Below are the code and all the weights of a small trained network. Each question names an input and a target symbol and asks about switching units off, where a switched-off unit gives its printed mean instead of its output.

import numpy as np


def w(rows, s, z=0):
    codes = np.array(rows[::2]) - 128.0
    scale = np.full(codes.shape[1], s)
    scale[-1] = z or s
    return codes * scale


def norm(h):
    return h / np.sqrt((h * h).mean(-1, keepdims=True) + 1e-5)


def f(y):
    return np.maximum(y, 0)


def softmax(a):
    e = np.exp(a - a.max(-1, keepdims=True))
    return e / e.sum(-1, keepdims=True)


def log_softmax(a):
    a = a - a.max(-1, keepdims=True)
    return a - np.log(np.exp(a).sum(-1, keepdims=True))


def net(x, mask):
    ids = ['ΓΔΘΛΩαβεξ'.index(c) for c in x.split()]
    T = len(ids)
    res = E[ids] + P[:T]
    r = norm(res)
    for j in range(3):
        rows = slice(2 * j, 2 * j + 2)
        q, k, v = (r @ M[0][rows].T for M in (Q, K, V))
        z = softmax(np.where(np.tri(T) > 0, q @ k.T / 2**0.5, -1e9)) @ v
        o = O[0][rows]
        res = res + np.where(mask[j], z, o[:, -1]) @ o[:, :-1]
    y = f(norm(res) @ A[0][:, :-1].T + A[0][:, -1])
    res = res + np.where(mask[3:15], y, B[0][:, -1]) @ B[0][:, :-1]
    return log_softmax(norm(res)[-1] @ U[:, :-1].T + U[:, -1])


Q, K, V, O, A, B = {}, {}, {}, {}, {}, {}
E = w([
[167,164,134,170,62],'Γ',
[170,126,174,147,113],'Δ',
[49,169,254,119,132],'Θ',
[110,56,102,149,229],'Λ',
[133,135,87,166,115],'Ω',
[152,97,133,98,122],'α',
[107,122,134,175,81],'β',
[127,79,169,176,130],'ε',
[157,199,121,72,165],'ξ',
],0.0085)
P = w([
[3,164,102,128,72],'0',
[62,151,108,128,86],'1',
[91,146,115,117,98],'2',
[107,146,125,117,117],'3',
[134,149,136,122,140],'4',
[147,149,144,120,155],'5',
],0.0046)
Q[0] = w([
[166,107,210,115,133],'H0',
[208,109,65,123,131],'H0',
[198,129,182,162,70],'H1',
[120,93,214,53,183],'H1',
[2,159,31,173,206],'H2',
[177,200,199,197,236],'H2',
],0.0064)
K[0] = w([
[149,96,175,190,177],'H0',
[181,186,74,154,117],'H0',
[152,140,37,95,224],'H1',
[179,132,173,107,221],'H1',
[76,174,119,235,150],'H2',
[254,154,142,165,225],'H2',
],0.0063)
V[0] = w([
[171,201,162,209,179],'H0',
[159,174,124,43,102],'H0',
[118,84,7,128,166],'H1',
[111,195,120,152,197],'H1',
[1,104,89,68,103],'H2',
[90,216,101,159,54],'H2',
],0.004)
O[0] = w([
[207,128,136,222,170,33],'H0',
[28,245,61,172,184,132],'H0',
[181,3,2,96,135,112],'H1',
[144,207,124,77,255,53],'H1',
[220,139,237,239,218,253],'H2',
[202,148,99,62,203,192],'H2',
],0.0028)
A[0] = w([
[163,74,151,53,148,146],'N0',
[110,223,98,28,207,2],'N1',
[159,123,129,129,57,120],'N2',
[73,174,160,166,43,96],'N3',
[12,122,104,22,75,99],'N4',
[85,105,186,133,109,116],'N5',
[188,102,1,75,239,76],'N6',
[75,195,38,129,93,143],'N7',
[97,166,210,210,176,126],'N8',
[20,129,65,228,83,134],'N9',
[134,170,84,170,38,138],'N10',
[34,75,118,199,158,123],'N11',
],0.0044,0.0032)
B[0] = w([
[122,160,102,156,159,243],'N0',
[144,116,54,76,204,149],'N1',
[111,142,99,154,144,234],'N2',
[129,84,67,119,170,253],'N3',
[74,106,68,110,3,226],'N4',
[143,162,113,107,114,251],'N5',
[62,43,153,32,100,199],'N6',
[169,126,184,159,110,219],'N7',
[124,71,116,68,129,236],'N8',
[166,181,139,170,192,246],'N9',
[71,143,121,147,165,249],'N10',
[178,162,125,141,71,204],'N11',
],0.0055,0.0021)
U = w([
[140,211,89,242,179,234],'Γ',
[71,9,52,141,235,130],'Δ',
[61,80,44,79,2,238],'Θ',
[180,156,175,61,137,50],'Λ',
[173,23,240,186,79,67],'Ω',
[113,212,71,10,218,35],'α',
[27,191,241,67,132,120],'β',
[165,132,158,114,71,4],'ε',
[230,108,90,107,152,41],'ξ',
],0.008,0.0035)

Each question gives the input, a string of symbols that net reads in full, and the target symbol t.
The units are the heads (2 rows each of Q, K, V and O) and the neurons (one row each of A and B). Each row of codes is followed by its name. A weight is (code - 128) times the scale printed after its matrix; where a second scale follows, it is the last column's (O, A, B and U).
mask holds one flag per unit, heads first, then neurons. A switched-off unit (its flag False) gives its mean, the last column of its rows in O or B, instead of its output. The means were averaged over made-up inputs and are rounded, as every weight is.
A unit's drop is (log p(t) with every unit on - log p(t) with that unit switched off) / (log p(t) with every unit on - log p(t) with every unit switched off).
unit that matters most: the unit with the biggest drop
k most important neurons: the k neurons with the biggest drops, biggest first
which heads matter: for each layer, one digit per head in row order, 1 if its drop is at least 0.15 and else 0, layers parted by /
drop of u: that unit's drop, to one decimal
input Ω Δ Δ, target Γ: unit that matters most	H0
input α ξ α, target α: which heads matter	101
input α Δ β Γ α α, target Θ: which heads matter	001
input Δ α ε α, target Ω: which heads matter	011
input ξ α α α Γ α, target Γ: 3 most important neurons	[N0; N6; N8]
input α ξ Γ Θ α, target α: 4 most important neurons	[N0; N7; N9; N11]
input Δ ξ Δ, target Λ: which heads matter	111
input Ω Θ α Γ α, target Γ: 4 most important neurons	[N6; N0; N8; N4]
input α Ω Λ Δ, target Γ: 2 most important neurons	[N6; N0]
input Λ α Λ α, target Δ: which heads matter	011
input α Ω α ε Ω Ω, target Θ: 3 most important neurons	[N6; N3; N0]
input Ω ε Θ Ω, target Δ: 3 most important neurons	[N6; N4; N10]
input α Ω α Ω, target Δ: 3 most important neurons	[N6; N4; N9]
input α Θ α, target β: unit that matters most	H2
input α ε ε β, target Γ: drop of N9	0.7
input α α Ω α, target ξ: drop of H0	0.5
input Ω Ω α α Ω, target Θ: drop of H1	2.9
input α Ω α, target ξ: drop of H0	0.2
